Below is a small trained network, with its code and all its weights. Each question gives an input and a class and asks what happens when units are switched off, that is, made to give their printed mean instead of their output.

import numpy as np


def w(rows, s, z=0):
    codes = np.array(rows[::2]) - 128.0
    scale = np.full(codes.shape[1], s)
    scale[-1] = z or s
    return codes * scale


def norm(h):
    return h / np.sqrt((h * h).mean(-1, keepdims=True) + 1e-5)


def f(y):
    return y / 2 * (1 + np.tanh(0.7978845608 * (y + 0.044715 * y**3)))


def log_softmax(a):
    a = a - a.max(-1, keepdims=True)
    return a - np.log(np.exp(a).sum(-1, keepdims=True))


def net(x, mask):
    res = np.array(x, float).reshape(1, 2) / 4 @ E
    u = 0
    for l in range(3):
        y = f(norm(res) @ A[l][:, :-1].T + A[l][:, -1])
        res = res + np.where(mask[u : u + 7], y, B[l][:, -1]) @ B[l][:, :-1]
        u += 7
    return log_softmax(norm(res)[-1] @ U[:, :-1].T + U[:, -1])


A, B = {}, {}
E = w([
[159,59,85,24],'x0',
[184,183,2,127],'x1',
],0.0088)
A[0] = w([
[186,170,181,57,50],'0.n1',
[63,13,242,52,76],'0.n2',
[122,51,132,5,65],'0.n3',
[98,80,97,57,88],'0.n4',
[255,205,65,122,254],'0.n5',
[53,90,134,142,82],'0.n6',
[14,188,181,174,149],'0.n7',
],0.0065,0.0032)
B[0] = w([
[196,192,197,210,115],'0.n1',
[68,126,93,95,252],'0.n2',
[227,121,170,121,195],'0.n3',
[254,136,210,152,154],'0.n4',
[90,100,157,82,254],'0.n5',
[78,147,71,132,131],'0.n6',
[130,84,87,69,201],'0.n7',
],0.0068,0.0053)
A[1] = w([
[113,179,129,213,254],'1.n1',
[72,106,86,123,152],'1.n2',
[60,59,55,56,159],'1.n3',
[176,152,185,78,23],'1.n4',
[177,144,51,106,80],'1.n5',
[181,142,71,143,107],'1.n6',
[104,191,206,246,245],'1.n7',
],0.011,0.00096)
B[1] = w([
[253,119,127,112,167],'1.n1',
[123,147,42,221,170],'1.n2',
[178,156,160,208,253],'1.n3',
[131,156,183,173,154],'1.n4',
[34,156,160,94,188],'1.n5',
[15,138,188,151,158],'1.n6',
[192,127,34,68,187],'1.n7',
],0.0078,0.0075)
A[2] = w([
[56,187,52,113,75],'2.n1',
[108,101,219,163,4],'2.n2',
[192,87,237,130,18],'2.n3',
[63,122,123,163,32],'2.n4',
[196,208,70,137,84],'2.n5',
[200,121,97,186,188],'2.n6',
[90,2,156,147,121],'2.n7',
],0.0098,0.0019)
B[2] = w([
[44,176,169,100,220],'2.n1',
[119,176,146,155,199],'2.n2',
[112,125,62,161,254],'2.n3',
[149,188,125,2,152],'2.n4',
[95,49,180,106,226],'2.n5',
[186,135,177,94,199],'2.n6',
[49,196,83,26,221],'2.n7',
],0.0085,0.0043)
U = w([
[2,188,150,86,193],'0',
[239,70,129,51,181],'1',
[181,174,188,249,169],'2',
[109,85,94,166,8],'3',
[107,76,95,159,15],'4',
[114,100,95,165,24],'5',
],0.023,0.013)

Each question gives the input, the list of numbers given to net, and the class t.
The units are the neurons (one row each of A and B). Each row of codes is followed by its name. A weight is (code - 128) times the scale printed after its matrix; where a second scale follows, it is the last column's (A, B and U).
mask holds one flag per neuron, layer by layer. A switched-off neuron (its flag False) gives its mean, the last column of its row in B, instead of its output. The means were averaged over made-up inputs and are rounded, as every weight is.
A unit's drop is (log p(t) with every unit on - log p(t) with that unit switched off) / (log p(t) with every unit on - log p(t) with every unit switched off).
The circuit of an input: a set's keep is (log p(t) with only the set's units on - log p(t) with every unit switched off) / (log p(t) with every unit on - log p(t) with every unit switched off). Starting from the 12 units with the biggest drops (on a tie, the unit counted first), units are removed one at a time, each time the one whose removal leaves the highest keep (on an exact tie, the one counted first), for as long as the keep stays at least 0.8.
circuit, biggest first: the units of the circuit, biggest drop first
unit that matters most: the unit with the biggest drop
top k neurons: the k neurons with the biggest drops, biggest first
k most important neurons of layer l: the k neurons of layer l with the biggest drops, biggest first
drop of u: that unit's drop, to one decimal
input [8,8], class 0: circuit, biggest first : (1.n5; 1.n6)
input [3,4], class 0: circuit, biggest first : (1.n5)
input [-3,3], class 2: top 3 neurons : (0.n5; 0.n3; 0.n4)
input [-6,5], class 1: top 3 neurons : (1.n1; 0.n2; 1.n7)
input [-1,-3], class 2: top 4 neurons : (1.n3; 0.n5; 1.n5; 1.n2)
input [7,8], class 0: top 2 neurons : (1.n5; 1.n6)
input [2,1], class 2: 2 most important neurons of layer 1 : (1.n4; 1.n7)
input [-8,-6], class 1: top 3 neurons : (1.n7; 1.n1; 0.n5)
input [-4,3], class 1: top 2 neurons : (1.n1; 0.n2)
input [1,3], class 2: top 2 neurons : (1.n3; 0.n5)
input [-6,-4], class 1: top 2 neurons : (1.n7; 0.n5)
input [2,0], class 2: top 2 neurons : (1.n4; 1.n7)
input [-3,-3], class 2: top 3 neurons : (0.n7; 1.n3; 0.n5)
input [2,3], class 2: top 3 neurons : (0.n5; 1.n3; 2.n7)
input [1,1], class 2: unit that matters most : 1.n4
input [-3,-1], class 2: 2 most important neurons of layer 0 : (0.n7; 0.n4)
input [-6,-5], class 1: 4 most important neurons of layer 1 : (1.n7; 1.n1; 1.n5; 1.n6)
input [5,7], class 0: drop of 1.n5 : 0.4
input [-5,3], class 1: drop of 1.n1 : 1.0
input [-6,1], class 1: drop of 1.n7 : 0.0
input [-7,-4], class 1: unit that matters most : 1.n7
